Below are the code and all the weights of a small trained network. Each question names an input and a class and asks about switching units off, where a switched-off unit gives its printed mean instead of its output.

import numpy as np


def w(rows, s, z=0):
    codes = np.array(rows[::2]) - 128.0
    scale = np.full(codes.shape[1], s)
    scale[-1] = z or s
    return codes * scale


def f(y):
    return y / 2 * (1 + np.tanh(0.7978845608 * (y + 0.044715 * y**3)))


def log_softmax(a):
    a = a - a.max(-1, keepdims=True)
    return a - np.log(np.exp(a).sum(-1, keepdims=True))


def net(x, mask):
    res = np.array(x, float).reshape(1, 6) / 4 @ E
    y = f(res @ A[0][:, :-1].T + A[0][:, -1])
    res = res + np.where(mask, y, B[0][:, -1]) @ B[0][:, :-1]
    return log_softmax(res[-1] @ U[:, :-1].T + U[:, -1])


A, B = {}, {}
E = w([
[167,144,235,2,130,141],'x0',
[129,124,130,129,131,127],'x1',
[73,100,157,118,40,16],'x2',
[216,25,61,102,85,138],'x3',
[129,126,130,130,129,125],'x4',
[38,24,202,144,120,222],'x5',
],0.0083)
A[0] = w([
[83,219,151,147,182,105,48],'n1',
[181,169,107,129,190,212,112],'n2',
[106,217,175,148,182,107,121],'n3',
[85,132,126,79,82,61,140],'n4',
[84,132,119,114,33,39,136],'n5',
[184,166,169,45,137,104,88],'n6',
[163,246,76,97,138,66,24],'n7',
[254,112,79,116,90,83,76],'n8',
[123,154,81,88,214,199,142],'n9',
[213,64,83,94,130,103,92],'n10',
[168,129,96,115,198,190,79],'n11',
[206,171,182,51,128,101,86],'n12',
[141,199,23,158,118,71,47],'n13',
[74,160,169,145,102,176,69],'n14',
[146,139,158,44,137,113,71],'n15',
[141,139,97,118,195,180,91],'n16',
[205,75,57,100,89,147,102],'n17',
[144,146,94,132,166,174,92],'n18',
[144,144,169,72,132,142,75],'n19',
[76,200,162,158,174,124,113],'n20',
[143,164,43,201,157,56,88],'n21',
[139,121,192,47,111,174,81],'n22',
[87,204,164,138,159,58,141],'n23',
[155,158,156,35,92,134,91],'n24',
[193,61,99,106,58,170,76],'n25',
[186,223,62,49,120,72,3],'n26',
[67,206,132,126,211,120,101],'n27',
[99,141,49,187,60,104,134],'n28',
[166,165,99,105,188,120,66],'n29',
[91,114,123,85,62,48,96],'n30',
[69,96,101,207,75,196,104],'n31',
[176,201,86,130,197,229,118],'n32',
[111,19,103,115,146,150,120],'n33',
[100,126,16,190,201,127,80],'n34',
],0.0087,0.0027)
B[0] = w([
[178,197,31,126,67,173,208],'n1',
[178,75,190,184,71,32,223],'n2',
[113,163,46,82,65,151,217],'n3',
[175,90,192,149,99,78,203],'n4',
[227,126,250,166,75,51,241],'n5',
[67,211,129,203,212,119,202],'n6',
[36,14,162,26,110,199,254],'n7',
[107,96,83,59,68,177,234],'n8',
[139,78,225,147,85,77,212],'n9',
[147,151,26,112,41,151,208],'n10',
[162,107,184,128,69,84,195],'n11',
[104,192,120,173,229,135,213],'n12',
[39,123,174,100,209,157,242],'n13',
[116,78,91,36,105,208,175],'n14',
[119,212,108,207,215,112,175],'n15',
[173,91,193,146,108,71,181],'n16',
[159,195,47,123,80,133,218],'n17',
[155,175,203,144,132,83,167],'n18',
[93,164,106,150,186,153,164],'n19',
[135,116,21,103,48,162,211],'n20',
[50,156,146,149,213,160,243],'n21',
[79,187,111,172,235,166,206],'n22',
[176,107,81,98,37,132,223],'n23',
[138,254,125,153,219,102,190],'n24',
[110,146,33,79,110,172,206],'n25',
[28,19,192,42,171,199,251],'n26',
[171,143,41,70,70,171,215],'n27',
[159,215,138,197,210,70,216],'n28',
[118,112,208,105,117,130,176],'n29',
[211,88,200,172,68,59,214],'n30',
[52,155,167,114,253,142,216],'n31',
[233,114,207,180,66,63,253],'n32',
[87,97,104,53,102,180,203],'n33',
[94,240,142,148,186,85,226],'n34',
],0.0068)
U = w([
[237,103,211,117,50,15,166],'0',
[61,48,167,34,160,199,254],'1',
[139,196,84,152,228,99,41],'2',
[195,153,2,52,21,148,12],'3',
],0.0085,0.0033)

Each question gives the input, the list of numbers given to net, and the class t.
The units are the neurons (one row each of A and B). Each row of codes is followed by its name. A weight is (code - 128) times the scale printed after its matrix; where a second scale follows, it is the last column's (A, B and U).
mask holds one flag per neuron, in row order. A switched-off neuron (its flag False) gives its mean, the last column of its row in B, instead of its output. The means were averaged over made-up inputs and are rounded, as every weight is.
A unit's drop is (log p(t) with every unit on - log p(t) with that unit switched off) / (log p(t) with every unit on - log p(t) with every unit switched off).
The circuit of an input: a set's keep is (log p(t) with only the set's units on - log p(t) with every unit switched off) / (log p(t) with every unit on - log p(t) with every unit switched off). Starting from the 12 units with the biggest drops (on a tie, the unit counted first), units are removed one at a time, each time the one whose removal leaves the highest keep (on an exact tie, the one counted first), for as long as the keep stays at least 0.8.
units of the circuit, in order: the units of the circuit, biggest drop first
top k neurons: the k neurons with the biggest drops, biggest first
drop when u is switched off: that unit's drop, to one decimal
input [2,3,1,2,5,-3], class 1: units of the circuit, in order -> n32, n26
input [5,6,1,5,-6,-8], class 1: units of the circuit, in order -> n26
input [-8,5,5,7,-8,7], class 2: units of the circuit, in order -> n31, n28
input [1,5,-3,-3,3,3], class 0: units of the circuit, in order -> n7, n21
input [-7,7,-7,4,6,-1], class 0: top 3 neurons -> n32, n2, n11
input [-5,3,-6,7,2,-7], class 1: top 3 neurons -> n13, n26, n21
input [-2,7,-1,-7,6,-8], class 1: top 2 neurons -> n7, n26
input [-6,-7,-6,1,7,-7], class 1: top 3 neurons -> n13, n7, n21
input [6,-5,-2,6,3,-7], class 1: top 3 neurons -> n26, n7, n8
input [-5,4,4,3,-3,-4], class 2: top 2 neurons -> n28, n21
input [7,-7,-6,-3,-5,-7], class 1: top 3 neurons -> n26, n7, n29
input [-5,1,-1,6,-1,4], class 3: top 2 neurons -> n17, n26
input [-6,-7,5,-5,-7,3], class 2: top 3 neurons -> n31, n32, n28
input [-7,-8,6,-4,-1,2], class 2: units of the circuit, in order -> n28
input [-3,-3,7,4,-4,7], class 0: top 4 neurons -> n5, n30, n26, n7
input [2,1,2,3,8,-3], class 1: top 2 neurons -> n32, n1
input [0,2,-3,4,-7,1], class 3: top 3 neurons -> n5, n30, n25
input [8,-4,6,-7,-4,5], class 2: drop when n22 is switched off -> 0.2
input [8,2,2,-8,-2,7], class 2: drop when n24 is switched off -> 0.2
input [-7,-5,-5,6,6,4], class 2: units of the circuit, in order -> n34
input [-5,4,-6,-8,-3,2], class 3: drop when n20 is switched off -> 0.2
